Below is a small trained network, with its code and all its weights. Each question gives an input and a class and asks what happens when units are switched off, that is, made to give their printed mean instead of their output.

import numpy as np


def w(rows, s, z=0):
    codes = np.array(rows[::2]) - 128.0
    scale = np.full(codes.shape[1], s)
    scale[-1] = z or s
    return codes * scale


def norm(h):
    return h / np.sqrt((h * h).mean(-1, keepdims=True) + 1e-5)


def f(y):
    return y / 2 * (1 + np.tanh(0.7978845608 * (y + 0.044715 * y**3)))


def log_softmax(a):
    a = a - a.max(-1, keepdims=True)
    return a - np.log(np.exp(a).sum(-1, keepdims=True))


def net(x, mask):
    res = np.array(x, float).reshape(1, 2) / 4 @ E
    u = 0
    for l in range(3):
        y = f(norm(res) @ A[l][:, :-1].T + A[l][:, -1])
        res = res + np.where(mask[u : u + 12], y, B[l][:, -1]) @ B[l][:, :-1]
        u += 12
    return log_softmax(norm(res)[-1] @ U[:, :-1].T + U[:, -1])


A, B = {}, {}
E = w([
[236,82,33,198],'x0',
[253,154,60,45],'x1',
],0.0065)
A[0] = w([
[99,181,96,197,71],'L0N1',
[223,70,94,130,137],'L0N2',
[105,135,234,122,9],'L0N3',
[191,236,158,50,64],'L0N4',
[155,104,150,159,71],'L0N5',
[77,88,104,186,63],'L0N6',
[125,138,142,239,155],'L0N7',
[56,2,100,226,171],'L0N8',
[73,81,21,72,110],'L0N9',
[94,148,243,85,152],'L0N10',
[74,18,136,164,98],'L0N11',
[101,206,111,150,163],'L0N12',
],0.009,0.0013)
B[0] = w([
[50,157,117,136,141],'L0N1',
[230,87,62,172,243],'L0N2',
[153,233,95,131,191],'L0N3',
[114,18,199,82,211],'L0N4',
[79,130,45,153,132],'L0N5',
[110,105,128,125,170],'L0N6',
[94,1,161,73,189],'L0N7',
[125,56,159,118,253],'L0N8',
[162,73,102,59,134],'L0N9',
[181,173,173,135,239],'L0N10',
[187,91,168,69,189],'L0N11',
[153,116,178,194,138],'L0N12',
],0.006,0.0054)
A[1] = w([
[25,171,128,142,172],'L1N1',
[55,99,160,191,138],'L1N2',
[46,103,115,151,105],'L1N3',
[234,61,83,109,128],'L1N4',
[94,63,2,157,254],'L1N5',
[121,167,106,12,92],'L1N6',
[129,88,178,78,152],'L1N7',
[131,223,119,39,130],'L1N8',
[41,39,159,173,144],'L1N9',
[95,113,180,181,65],'L1N10',
[104,88,154,111,157],'L1N11',
[143,136,26,89,138],'L1N12',
],0.0087,0.002)
B[1] = w([
[197,144,68,209,153],'L1N1',
[156,82,148,2,159],'L1N2',
[149,67,129,85,131],'L1N3',
[136,194,98,112,254],'L1N4',
[50,193,169,169,200],'L1N5',
[131,46,122,161,142],'L1N6',
[182,74,115,139,183],'L1N7',
[105,89,88,237,154],'L1N8',
[197,72,87,111,187],'L1N9',
[139,113,92,107,147],'L1N10',
[191,125,114,88,159],'L1N11',
[72,132,121,146,160],'L1N12',
],0.0072,0.0071)
A[2] = w([
[200,204,97,104,146],'L2N1',
[127,128,75,82,117],'L2N2',
[87,124,75,159,195],'L2N3',
[140,248,62,74,89],'L2N4',
[174,76,99,90,200],'L2N5',
[93,112,172,136,106],'L2N6',
[167,77,92,129,78],'L2N7',
[36,115,117,105,107],'L2N8',
[189,102,153,118,252],'L2N9',
[94,173,248,90,151],'L2N10',
[69,248,178,164,101],'L2N11',
[43,193,139,96,124],'L2N12',
],0.013,0.0029)
B[2] = w([
[117,139,88,22,218],'L2N1',
[98,112,74,135,152],'L2N2',
[78,98,200,154,146],'L2N3',
[47,213,98,42,205],'L2N4',
[107,213,131,193,253],'L2N5',
[59,164,62,120,145],'L2N6',
[153,173,79,138,195],'L2N7',
[167,168,98,114,114],'L2N8',
[49,126,116,122,247],'L2N9',
[141,157,163,117,223],'L2N10',
[254,106,95,156,201],'L2N11',
[184,121,74,164,138],'L2N12',
],0.0091,0.0075)
U = w([
[89,237,35,48,189],'0',
[239,192,153,152,149],'1',
[105,118,73,176,52],'2',
[84,8,122,106,149],'3',
[102,131,73,203,87],'4',
[73,165,203,80,222],'5',
[140,124,98,83,2],'6',
],0.017,0.0074)

Each question gives the input, the list of numbers given to net, and the class t.
The units are the neurons (one row each of A and B). Each row of codes is followed by its name. A weight is (code - 128) times the scale printed after its matrix; where a second scale follows, it is the last column's (A, B and U).
mask holds one flag per neuron, layer by layer. A switched-off neuron (its flag False) gives its mean, the last column of its row in B, instead of its output. The means were averaged over made-up inputs and are rounded, as every weight is.
A unit's drop is (log p(t) with every unit on - log p(t) with that unit switched off) / (log p(t) with every unit on - log p(t) with every unit switched off).
The circuit of an input: a set's keep is (log p(t) with only the set's units on - log p(t) with every unit switched off) / (log p(t) with every unit on - log p(t) with every unit switched off). Starting from the 12 units with the biggest drops (on a tie, the unit counted first), units are removed one at a time, each time the one whose removal leaves the highest keep (on an exact tie, the one counted first), for as long as the keep stays at least 0.8.
circuit, biggest first: the units of the circuit, biggest drop first
k most important neurons: the k neurons with the biggest drops, biggest first
k most important neurons of layer l: the k neurons of layer l with the biggest drops, biggest first
drop of u: that unit's drop, to one decimal
input [-5,7], class 5: 3 most important neurons => [L0N2, L2N11, L0N4]
input [7,-5], class 3: circuit, biggest first => [L0N7]
input [-2,-4], class 5: circuit, biggest first => [L2N1, L1N2]
input [-2,3], class 5: circuit, biggest first => [L0N4, L2N1]
input [-4,5], class 5: circuit, biggest first => [L0N4, L0N2, L2N1]
input [6,-1], class 4: 2 most important neurons of layer 0 => [L0N3, L0N10]
input [4,-3], class 3: 2 most important neurons => [L0N7, L0N8]
input [-2,-8], class 3: 3 most important neurons of layer 2 => [L2N4, L2N10, L2N1]
input [-5,2], class 5: 3 most important neurons => [L0N4, L1N4, L1N5]
input [-6,8], class 5: 4 most important neurons => [L0N4, L0N2, L2N11, L2N5]
input [-7,-6], class 1: 2 most important neurons of layer 0 => [L0N3, L0N4]
input [-2,-3], class 5: 3 most important neurons => [L0N10, L1N4, L1N5]
input [-1,1], class 5: 2 most important neurons of layer 0 => [L0N2, L0N4]
input [-1,0], class 1: 2 most important neurons of layer 1 => [L1N4, L1N8]
input [-8,-7], class 1: drop of L0N3 => 0.6
input [-2,1], class 5: drop of L0N10 => 0.1
input [-6,6], class 5: drop of L0N4 => 0.8
input [3,-5], class 3: drop of L2N7 => 0.0
